Here is a tiny trained network, its code and every weight. The questions are about switching its units off for an input and a class, where a switched-off unit gives its printed mean instead of its output.

import numpy as np


def w(rows, s, z=0):
    codes = np.array(rows[::2]) - 128.0
    scale = np.full(codes.shape[1], s)
    scale[-1] = z or s
    return codes * scale


def f(y):
    return y / 2 * (1 + np.tanh(0.7978845608 * (y + 0.044715 * y**3)))


def log_softmax(a):
    a = a - a.max(-1, keepdims=True)
    return a - np.log(np.exp(a).sum(-1, keepdims=True))


def net(x, mask):
    res = np.array(x, float).reshape(1, 8) / 4 @ E
    y = f(res @ A[0][:, :-1].T + A[0][:, -1])
    res = res + np.where(mask, y, B[0][:, -1]) @ B[0][:, :-1]
    return log_softmax(res[-1] @ U[:, :-1].T + U[:, -1])


A, B = {}, {}
E = w([
[209,112,93,72,223,153],'x0',
[127,129,131,128,130,134],'x1',
[129,127,134,130,127,134],'x2',
[133,117,113,255,192,94],'x3',
[129,130,123,128,128,122],'x4',
[129,130,127,127,127,123],'x5',
[119,51,53,142,81,164],'x6',
[175,215,82,161,88,172],'x7',
],0.0096)
A[0] = w([
[131,191,167,141,179,63,106],'N1',
[180,129,90,144,222,146,130],'N2',
[151,122,112,109,172,165,83],'N3',
[104,199,79,130,124,169,96],'N4',
[183,120,95,103,143,99,85],'N5',
[205,162,113,163,97,141,107],'N6',
[162,66,101,249,164,123,75],'N7',
[140,152,106,99,95,101,118],'N8',
[114,186,182,111,155,112,115],'N9',
[154,27,61,185,109,151,102],'N10',
[62,149,148,129,58,130,99],'N11',
[141,168,176,73,103,108,105],'N12',
[88,75,50,95,83,164,105],'N13',
[109,62,172,98,118,115,112],'N14',
[96,106,114,44,71,179,87],'N15',
[133,114,124,144,142,128,254],'N16',
[131,130,113,163,158,108,104],'N17',
[67,149,144,205,107,92,121],'N18',
[153,94,90,148,110,145,134],'N19',
[176,117,114,70,163,156,139],'N20',
[147,133,181,152,58,118,152],'N21',
[132,137,139,55,129,154,130],'N22',
[81,76,139,137,193,110,119],'N23',
[126,179,173,92,158,116,133],'N24',
[75,93,129,104,165,109,76],'N25',
[170,195,70,171,98,156,115],'N26',
],0.013)
B[0] = w([
[184,129,146,208,79,167,185],'N1',
[38,99,86,115,155,140,212],'N2',
[65,28,130,173,180,130,145],'N3',
[126,64,217,62,113,55,149],'N4',
[90,57,127,148,165,156,141],'N5',
[107,109,180,76,103,74,166],'N6',
[192,189,149,104,246,181,218],'N7',
[102,145,139,109,152,144,136],'N8',
[152,102,134,229,68,115,169],'N9',
[177,127,141,207,71,117,205],'N10',
[24,39,78,168,213,120,174],'N11',
[202,149,119,181,178,158,163],'N12',
[177,131,145,227,71,129,182],'N13',
[125,157,167,66,62,60,165],'N14',
[226,203,147,120,246,216,181],'N15',
[80,206,75,100,51,114,253],'N16',
[152,151,110,123,219,159,151],'N17',
[106,76,73,82,212,192,207],'N18',
[151,142,137,143,107,96,163],'N19',
[57,2,69,184,94,125,191],'N20',
[71,85,77,124,155,129,175],'N21',
[114,152,103,72,189,158,175],'N22',
[120,162,186,29,75,62,176],'N23',
[175,129,105,175,78,130,176],'N24',
[140,71,200,95,108,52,142],'N25',
[117,93,215,34,85,51,191],'N26',
],0.0082,0.013)
U = w([
[48,46,77,150,159,131,82],'0',
[183,157,139,113,209,157,147],'1',
[115,90,222,73,98,62,81],'2',
[185,94,138,249,82,120,74],'3',
[98,139,78,125,105,127,249],'4',
],0.012,0.013)

Each question gives the input, the list of numbers given to net, and the class t.
The units are the neurons (one row each of A and B). Each row of codes is followed by its name. A weight is (code - 128) times the scale printed after its matrix; where a second scale follows, it is the last column's (A, B and U).
mask holds one flag per neuron, in row order. A switched-off neuron (its flag False) gives its mean, the last column of its row in B, instead of its output. The means were averaged over made-up inputs and are rounded, as every weight is.
A unit's drop is (log p(t) with every unit on - log p(t) with that unit switched off) / (log p(t) with every unit on - log p(t) with every unit switched off).
The circuit of an input: a set's keep is (log p(t) with only the set's units on - log p(t) with every unit switched off) / (log p(t) with every unit on - log p(t) with every unit switched off). Starting from the 12 units with the biggest drops (on a tie, the unit counted first), units are removed one at a time, each time the one whose removal leaves the highest keep (on an exact tie, the one counted first), for as long as the keep stays at least 0.8.
circuit, biggest first: the units of the circuit, biggest drop first
k most important neurons: the k neurons with the biggest drops, biggest first
drop of u: that unit's drop, to one decimal
input [-5,3,-3,-8,-5,-8,3,1], class 1: circuit, biggest first -> [N15]
input [7,-8,2,4,7,-4,1,-8], class 2: 3 most important neurons -> [N23 N25 N18]
input [8,-7,5,-8,5,-2,-2,-2], class 0: 2 most important neurons -> [N20 N7]
input [-5,0,-5,7,4,2,3,6], class 1: 2 most important neurons -> [N7 N18]
input [6,3,-7,1,-2,-5,-7,-2], class 3: circuit, biggest first -> [N1 N9]
input [1,-4,-3,-6,-5,-1,-3,0], class 1: 2 most important neurons -> [N15 N12]
input [-2,2,5,2,4,-3,5,0], class 3: 2 most important neurons -> [N10 N2]
input [6,0,-3,-6,-1,7,0,-4], class 0: 3 most important neurons -> [N20 N7 N3]
input [-7,0,5,4,-1,6,3,-8], class 2: 2 most important neurons -> [N23 N14]
input [-8,1,-3,0,5,-8,1,7], class 0: 2 most important neurons -> [N11 N18]
input [4,0,5,1,-2,0,3,-5], class 2: circuit, biggest first -> [N23 N18]
input [3,5,1,-3,0,6,5,2], class 3: circuit, biggest first -> [N13 N18]
input [-6,-2,-5,-7,7,-5,5,5], class 1: 2 most important neurons -> [N15 N20]
input [-5,-8,-5,7,5,8,5,1], class 1: circuit, biggest first -> [N7]
input [-6,8,0,-1,-7,-7,-2,7], class 2: 2 most important neurons -> [N26 N4]
input [5,2,5,-3,-4,7,-5,1], class 0: 2 most important neurons -> [N20 N10]
input [1,3,-4,3,4,7,4,-6], class 2: drop of N23 -> 0.2
input [1,5,5,2,-1,-7,-4,-5], class 2: drop of N23 -> 0.5
input [3,2,7,8,8,-7,6,0], class 1: drop of N7 -> 1.4
input [-5,0,-8,-7,-7,-2,-8,6], class 3: circuit, biggest first -> [N9]
